Below are the code and all the weights of a small trained network. Each question names an input and a target symbol and asks about switching units off, where a switched-off unit gives its printed mean instead of its output.

import numpy as np


def w(rows, s, z=0):
    codes = np.array(rows[::2]) - 128.0
    scale = np.full(codes.shape[1], s)
    scale[-1] = z or s
    return codes * scale


def norm(h):
    return h / np.sqrt((h * h).mean(-1, keepdims=True) + 1e-5)


def f(y):
    return np.maximum(y, 0)


def softmax(a):
    e = np.exp(a - a.max(-1, keepdims=True))
    return e / e.sum(-1, keepdims=True)


def log_softmax(a):
    a = a - a.max(-1, keepdims=True)
    return a - np.log(np.exp(a).sum(-1, keepdims=True))


def net(x, mask):
    ids = ['βγδζμξπφω'.index(c) for c in x.split()]
    T = len(ids)
    res = E[ids] + P[:T]
    u = 0
    for l in range(2):
        r = norm(res)
        for j in range(3):
            rows = slice(3 * j, 3 * j + 3)
            q, k, v = (r @ M[l][rows].T for M in (Q, K, V))
            z = softmax(np.where(np.tri(T) > 0, q @ k.T / 3**0.5, -1e9)) @ v
            o = O[l][rows]
            res = res + np.where(mask[u + j], z, o[:, -1]) @ o[:, :-1]
        u += 3
        y = f(norm(res) @ A[l][:, :-1].T + A[l][:, -1])
        res = res + np.where(mask[u : u + 4], y, B[l][:, -1]) @ B[l][:, :-1]
        u += 4
    return log_softmax(norm(res)[-1] @ U[:, :-1].T + U[:, -1])


Q, K, V, O, A, B = {}, {}, {}, {}, {}, {}
E = w([
[131,163,207],'β',
[117,130,136],'γ',
[141,136,18],'δ',
[153,95,116],'ζ',
[145,72,255],'μ',
[145,96,117],'ξ',
[142,180,118],'π',
[179,93,115],'φ',
[128,5,70],'ω',
],0.0066)
P = w([
[13,152,113],'0',
[226,99,133],'1',
[241,93,136],'2',
[241,91,140],'3',
[229,82,138],'4',
[247,88,140],'5',
[241,82,138],'6',
[223,83,140],'7',
],0.0013)
Q[0] = w([
[137,16,121],'L0H0',
[180,12,173],'L0H0',
[218,62,143],'L0H0',
[92,74,105],'L0H1',
[171,214,167],'L0H1',
[152,104,132],'L0H1',
[131,228,187],'L0H2',
[98,67,2],'L0H2',
[138,182,62],'L0H2',
],0.013)
K[0] = w([
[59,102,87],'L0H0',
[29,113,138],'L0H0',
[31,164,138],'L0H0',
[168,112,144],'L0H1',
[46,162,100],'L0H1',
[132,91,117],'L0H1',
[73,182,183],'L0H2',
[149,98,5],'L0H2',
[137,166,40],'L0H2',
],0.015)
V[0] = w([
[64,140,121],'L0H0',
[2,144,145],'L0H0',
[123,142,121],'L0H0',
[128,150,88],'L0H1',
[127,130,136],'L0H1',
[129,122,120],'L0H1',
[124,129,123],'L0H2',
[165,143,235],'L0H2',
[117,119,52],'L0H2',
],0.0046)
O[0] = w([
[129,93,148,117],'L0H0',
[104,52,124,123],'L0H0',
[128,127,134,129],'L0H0',
[80,112,119,113],'L0H1',
[138,136,134,130],'L0H1',
[141,121,121,126],'L0H1',
[142,124,127,121],'L0H2',
[3,168,163,255],'L0H2',
[223,88,90,48],'L0H2',
],0.0049,0.0027)
A[0] = w([
[97,139,2,96],'L0N0',
[87,181,43,5],'L0N1',
[183,231,77,131],'L0N2',
[161,98,82,163],'L0N3',
],0.0067,0.0021)
B[0] = w([
[250,131,123,169],'L0N0',
[110,38,61,159],'L0N1',
[2,164,130,246],'L0N2',
[197,194,121,250],'L0N3',
],0.0075,0.002)
Q[1] = w([
[179,145,192],'L1H0',
[195,225,129],'L1H0',
[95,228,77],'L1H0',
[145,68,219],'L1H1',
[169,105,65],'L1H1',
[72,6,73],'L1H1',
[182,157,98],'L1H2',
[92,93,155],'L1H2',
[197,69,136],'L1H2',
],0.022)
K[1] = w([
[152,126,187],'L1H0',
[205,203,161],'L1H0',
[146,231,99],'L1H0',
[120,117,207],'L1H1',
[205,123,106],'L1H1',
[130,3,93],'L1H1',
[124,119,68],'L1H2',
[129,128,172],'L1H2',
[107,62,128],'L1H2',
],0.025)
V[1] = w([
[159,220,180],'L1H0',
[144,189,101],'L1H0',
[106,69,86],'L1H0',
[127,157,104],'L1H1',
[127,254,47],'L1H1',
[131,78,165],'L1H1',
[141,134,143],'L1H2',
[100,123,68],'L1H2',
[152,137,166],'L1H2',
],0.0055)
O[1] = w([
[132,107,81,248],'L1H0',
[126,149,104,179],'L1H0',
[123,150,162,48],'L1H0',
[90,132,138,144],'L1H1',
[3,151,150,216],'L1H1',
[175,121,117,95],'L1H1',
[130,116,126,139],'L1H2',
[118,153,146,81],'L1H2',
[139,104,111,158],'L1H2',
],0.0068,0.0015)
A[1] = w([
[108,122,203,101],'L1N0',
[164,148,175,211],'L1N1',
[171,151,252,1],'L1N2',
[134,15,176,234],'L1N3',
],0.016,0.0018)
B[1] = w([
[222,106,106,255],'L1N0',
[155,92,145,198],'L1N1',
[130,248,249,237],'L1N2',
[17,16,70,201],'L1N3',
],0.015,0.0056)
U = w([
[97,10,80,252],'β',
[45,51,253,6],'γ',
[151,115,114,51],'δ',
[161,213,5,95],'ζ',
[146,123,112,45],'μ',
[158,118,106,70],'ξ',
[176,205,225,219],'π',
[9,195,105,231],'φ',
[175,116,101,71],'ω',
],0.012,0.0029)

Each question gives the input, a string of symbols that net reads in full, and the target symbol t.
The units are the heads (3 rows each of Q, K, V and O) and the neurons (one row each of A and B). Each row of codes is followed by its name. A weight is (code - 128) times the scale printed after its matrix; where a second scale follows, it is the last column's (O, A, B and U).
mask holds one flag per unit, layer by layer, with each layer's heads first. A switched-off unit (its flag False) gives its mean, the last column of its rows in O or B, instead of its output. The means were averaged over made-up inputs and are rounded, as every weight is.
A unit's drop is (log p(t) with every unit on - log p(t) with that unit switched off) / (log p(t) with every unit on - log p(t) with every unit switched off).
The circuit of an input: a set's keep is (log p(t) with only the set's units on - log p(t) with every unit switched off) / (log p(t) with every unit on - log p(t) with every unit switched off). Starting from the 12 units with the biggest drops (on a tie, the unit counted first), units are removed one at a time, each time the one whose removal leaves the highest keep (on an exact tie, the one counted first), for as long as the keep stays at least 0.8.
circuit, biggest first: the units of the circuit, biggest drop first
most important unit: the unit with the biggest drop
k most important neurons: the k neurons with the biggest drops, biggest first
k most important neurons of layer l: the k neurons of layer l with the biggest drops, biggest first
heads that matter: for each layer, one digit per head in row order, 1 if its drop is at least 0.15 and else 0, layers parted by /
drop of u: that unit's drop, to one decimal
input γ μ ξ δ β β φ, target γ: circuit, biggest first -> [L0H0, L1H0, L1N3, L1N2]
input β ξ β π γ, target β: most important unit -> L0H2
input φ β π β ξ, target φ: 2 most important neurons of layer 1 -> [L1N0, L1N2]
input β ω π ξ γ φ, target β: heads that matter -> 101 / 000
input ζ μ π π ω π ζ, target ζ: 3 most important neurons -> [L1N2, L1N3, L0N3]
input ζ π β β β ω γ, target ζ: circuit, biggest first -> [L1N3, L1N2, L1N1]
input φ β π β β δ ζ, target φ: 4 most important neurons -> [L1N0, L0N3, L0N2, L1N2]
input γ δ β π β ω ξ, target γ: 4 most important neurons -> [L1N3, L1N2, L0N3, L1N0]
input γ ζ β β φ, target γ: 2 most important neurons of layer 1 -> [L1N3, L1N2]
input φ π ζ, target φ: heads that matter -> 100 / 010
input β β π π φ γ φ, target β: heads that matter -> 100 / 000
input φ β π γ ζ φ, target φ: 2 most important neurons -> [L1N0, L0N3]
input γ γ π γ, target γ: 3 most important neurons -> [L1N3, L1N2, L0N3]
input φ γ φ, target φ: most important neuron -> [L0N2]
input γ β π β β γ ζ, target γ: drop of L1N3 -> 1.2
input γ δ ζ, target γ: drop of L0H0 -> 2.2
input β ζ δ ξ, target β: drop of L1N2 -> 0.4
input φ β γ γ, target φ: drop of L0N1 -> 0.0
